[[116 157 115 124]
 [105 151 154 120]] → 151

[[108 128 148 145 142]
 [112 141 134 130 125]
 [131 120 148 105 101]] → 120

[[132 102 127 104 127 130 120]
 [120 129 126 130 137 136 123]
 [124 135 136 118 133 126 113]] → 135

[146 128 158 113] → 128

[106 116 101 119] → 116

[[114 115 149 139]
 [145 145 122 151]
 [114 148 106 114]] → 148
---
125	130	109	106	114 -> 125
106	134	105	137	111 -> 106
126	99	146	145	143 -> 126
157	124	121	140	137 -> 157
106	111	142	143	139 -> 106
146	118	155	143	124 -> 146
127	122	135	102	124 -> 127
139	127	106	154	108 -> 139
---
array([[130, 107, 135, 106],
       [133, 144, 134, 147],
       [135, 128, 145, 125]])	107

array([[105, 111, 118, 122],
       [106, 113, 121, 123],
       [140, 139, 139, 135]])	111

array([[113, 139, 144, 150],
       [147, 134, 134, 118],
       [123, 141, 102, 127]])	139

array([[119, 113, 130, 147],
       [125, 151, 135, 110],
       [122, 142, 124, 108]])	113

array([[127, 146, 115, 152],
       [135, 120, 138, 107],
       [100, 125, 109, 153]])	146

array([[157, 128, 128, 128],
       [128, 128, 128, 128],
       [128, 128, 127, 128]])	128
---
array([104, 137, 147, 142]) 142, 104

array([[153, 133, 125, 128],
       [127, 128, 129, 128],
       [122, 129, 132, 129]]) 128, 122

array([113, 124, 112, 125, 122, 157]) 157, 113

array([[151, 122, 145, 101, 130],
       [135, 101, 107, 107, 134]]) 130, 135

array([135, 103, 111, 142]) 142, 135

array([[156, 141, 142, 132, 110],
       [153, 123, 153, 129, 133],
       [122, 114, 103, 102, 100]]) 110, 122

array([[143, 106, 118, 130, 121, 137],
       [137, 154, 124, 108, 158, 133],
       [137, 116, 153, 150, 136, 114]]) 137, 137
---
Input:
137  125  136  130  130  100  115  129  123  109  137  122  134
113  140  134  114  110  100  132  130  121  144  131  119  126
128  122  136  131  111  100  139  111  115  106  126  117  134
131  117  128  136  120  100  141  111  122  112  121  131  130
132  131  124  131  132  100  137  126  131  126  118  128  131
127  137  129  125  135  100  119  139  131  132  133  118  132
119  120  126  135  129  100  127  120  123  123  136  115  129
129  120  123  138  137  100  128  123  129  120  130  124  130
124  111  128  135  121  100  130  114  122  119  133  132  124
Output: 137

Input:
112  120  154  129  125  112  147  132  142  124  121  131  117
132  148  112  118  101  117  151  150  110  125  118  140  148
129  112  140  125  133  128  115  137  137  120  125  111  110
128  148  128  130  118  127  147  121  123  132  130  146  136
101  112  156  139  144  122  124  107  147  129  131  132  127
128  127  151  121  114  113  152  148  137  114  119  123  110
104  115  125  142  129  104  128  131  141  136  146  133  104
134  141  121  127  124  137  131  124  119  130  126  134  148
123  123  116  125  130  124  114  153  113  135  144  133  122
119  121  132  126  126  114  134  144  128  128  132  137  113
Output: 121

Input:
138  128  122  137  119  127  133  125  143  144  145  130  132  146
142  149  134  112  121  135  129  152  138  117  122  146  141  137
139  148  133  112  122  134  128  150  137  115  118  145  140  133
131  139  142  130  109  124  149  147  123  108  132  124  143  130
131  139  143  130  111  125  148  147  123  109  132  124  143  130
136  131  129  136  113  128  144  133  116  132  151  123  134  141
Output: 130

Input:
118  133  150  126  129  138  135  133  129
123  125  131  126  133  133  125  121  130
144  121  111  130  124  125  125  118  132
114  133  149  136  117  131  129  156  138
115  128  142  125  136  141  133  140  133
123  126  138  137  122  148  134  152  135
137  128  128  124  128  125  126  116  131
114  128  153  127  130  135  137  133  129
114  130  158  125  127  138  141  135  125
122  139  157  128  122  143  128  151  128
Output: 135

Input:
132  129  129  121  128  125  125  122  129  125  129  126  131  128  126  129
131  139  129  128  126  133  121  119  127  128  117  136  125  127  130  129
151  129  121  108  143  118  117  113  128  124  124  126  146  130  124  135
131  129  128  130  127  129  126  129  128  131  123  130  125  126  130  128
131  128  127  131  127  128  127  131  128  130  126  129  126  127  129  128
129  129  127  129  127  127  129  130  127  128  128  128  127  128  128  128
Output: 128

Input:
133  129  127  116  131  123  138  134  125  118  134  127  128  124  125
130  123  136  115  121  130  113  132  136  134  130  132  121  125  117
129  126  131  123  126  129  123  129  131  130  129  129  126  127  124
129  128  128  128  128  128  127  128  128  127  128  128  128  128  127
127  128  138  131  131  129  129  130  122  128  127  126  120  129  126
113   98  135  127  143  147  122  122  144  135  143  123  120  136  124
Output: 128

Input:
126  130  126  125  139  114
129  102  124  131  128  128
136  116  127  129  135  121
115  141  129  126  115  145
135  123  121  123  140  119
128  129  132  132  117  140
132  120  117  121  130  134
Output: 125
---
[[125 144 114 100 106 152]
 [136 128 122 149 127 117]] | 127

[[103 137 139 120 124 139]
 [124 130 131 127 127 130]
 [126 126 128 125 128 131]] | 127

[[111 125 112 119 130 107 103]
 [109 129 124 130 130 132 130]
 [127 112 130 138 123 109 105]] | 132

[[100 122 126 121 149]
 [100 121 126 121 151]] | 121

[[130 118 132 155]
 [132 119 132 156]
 [157 133 139 128]] | 132

[[121 152 119 117]
 [141 116 118 128]] | 118

[[127 156 113 120 140 127 147]
 [128 122 128 129 124 131 124]] | 131

[[137 126 142 131]
 [113 131 105 114]
 [126 130 125 126]] | 105
---
[[128 146 131 114 128]
 [136 131 107 116 135]
 [155 131 139 116 137]]: 139

[[119 139 125 136 147 144 122]
 [106 147 124 131 142 140 128]
 [140 101 122 138 142 129 119]]: 142

[[127 136 116 103]
 [143 125 126 131]
 [116 118 115 116]]: 118

[[124 131 118 109 106]
 [124 120 111 154 131]
 [120 125 104 130 107]]: 104

[[143 115 108 139 125]
 [150 118 111 143 133]
 [113 136 142 125 132]]: 142

[[134 114 127 130 126]
 [149 101 128 145 146]
 [142 106 126 137 136]]: 126

[[118 118 137 123]
 [139 141 123 140]
 [ 99 102 143 109]]: 102

[[119 140 137 100 108 119 122]
 [143 123 141 102 109 132 145]
 [132 125 147 152 134 149 131]]: 134
---
[106 129 135 148] -> 106
[125 128 121 158 135] -> 125
[133 125  99 113 140 119] -> 133
[136 110 103 136 105 133] -> 136
[141 158 147 143 111] -> 141
[120 125 100 106 126 129 129] -> 120
[143 105 140 115 126] -> 143
[140 148 154 114] -> 140
---
[[122 121 123 147]
 [132 117 124 152]
 [111 135 130 137]] Out: 135

[[133 133 132 135 107]
 [131 136 132 134 106]
 [139 115 135 121 122]] Out: 115

[[113 129 107 119 123 124]
 [139 142 130 137 115 100]
 [137 142 128 136 115 101]] Out: 142

[[137 122 134 126]
 [129 150 134 116]
 [111 119 109 121]] Out: 119

[[105 148 118 143 125 143]
 [135 139 117 142 122 142]
 [120 126 134 135 137 135]] Out: 126

[[141 124 138 126 137]
 [129 129 126 130 105]
 [140 129 142 151 120]] Out: 129

[[118 132 110 122]
 [114 148 100 126]
 [113 144 106 128]] Out: 144

[[116 104 116 153]
 [121 152 144 125]
 [117 103 116 153]] Out: 103

[[ 99 129 103 116 131]
 [112 134 113 113 112]
 [129 153 141 119 119]] Out: 153

[[127 129 125 132]
 [127 107 125 111]
 [140 106 135 137]] Out: 106
---
[[137, 112, 115, 136, 127], [121, 123, 140, 157, 121], [130, 107, 120, 132, 128]] gives 157
[[113, 113, 130, 116, 139], [129, 152, 131, 119, 124]] gives 119
[[121, 105, 116, 133, 132], [132, 111, 117, 129, 130]] gives 129
[[131, 104, 129, 134, 143, 114], [126, 118, 129, 134, 138, 122]] gives 138
[[118, 125, 125, 122, 153, 129, 138], [129, 124, 140, 131, 133, 141, 135], [133, 131, 118, 126, 135, 135, 152]] gives 141
[[130, 143, 120, 112], [126, 156, 136, 122]] gives 136
---
[[116 109 130 124 136]
 [143 151 127 131 117]
 [147 157 126 133 114]] => 109

[[156 111 115 100 108 126]
 [138 137 144 123 101  99]
 [150 110 110 105 107 126]] => 111

[[138 132 136 127 123 108 110]
 [137 122 135 125 112 128 123]
 [142 119 139 125 105 131 123]] => 132

[[122 146 118 104]
 [124 131 126 117]
 [121 156 127 120]] => 146

[[138 102 115 100 111 146 129]
 [137 115 108 109 129 142 137]
 [157 113 108 119 134 152 133]] => 102

[[132 124 115 149]
 [115 125 119 107]
 [127 136 140 121]] => 124

[[145 117 141 133 134 139 136]
 [120 109 144 125 126 143 144]
 [140 105 126 125 127 118 135]] => 117

[[149 137 100 150 122]
 [149 136 101 150 122]
 [149 137 101 150 122]] => 137

[[140 129 137 128 128 127]
 [146 138 121 128 127 128]
 [131 100 123 128 128 128]] => 129
---
Input: 154	109	138	121	135	143	104
Output: 109
Input: 131	135	133	134	130	129	101
Output: 135
Input: 135	111	100	102
Output: 111
Input: 157	110	152	149	130	142	103
Output: 110
Input: 157	136	109	153	113	112	149
Output: 136
Input: 156	135	126	142	150	135	136
Output: 135
Input: 107	132	130	130
Output: 132
---
((118, 141, 113, 122, 109, 109), (145, 124, 138, 144, 135, 153)) Out: 124
(144, 130, 152, 114, 132, 126) Out: 130
(101, 141, 121, 130, 123, 144) Out: 141
(136, 135, 139, 140, 134, 154) Out: 135
((99, 119, 100, 108, 151, 127), (126, 120, 131, 139, 143, 131), (140, 124, 147, 154, 122, 133)) Out: 124
((118, 125, 138, 111, 112, 115), (99, 117, 135, 125, 119, 146)) Out: 117
(112, 101, 141, 132, 102, 113) Out: 101
---
Input: [122 131 119 106 152 147 111]
Output: 122
Input: [137 118 131 145 125  99]
Output: 137
Input: [124 144 132 121 150 137]
Output: 124
Input: [129  99 113 138 113]
Output: 129
Input: [107 128 118 114 112 138 154]
Output: 107
Input: [133 105 109 131 106 103]
Output: 133
Input: [126 128 127 128 149]
Output: 126
Input: [126 140 119 114 152 122 120]
Output: 126
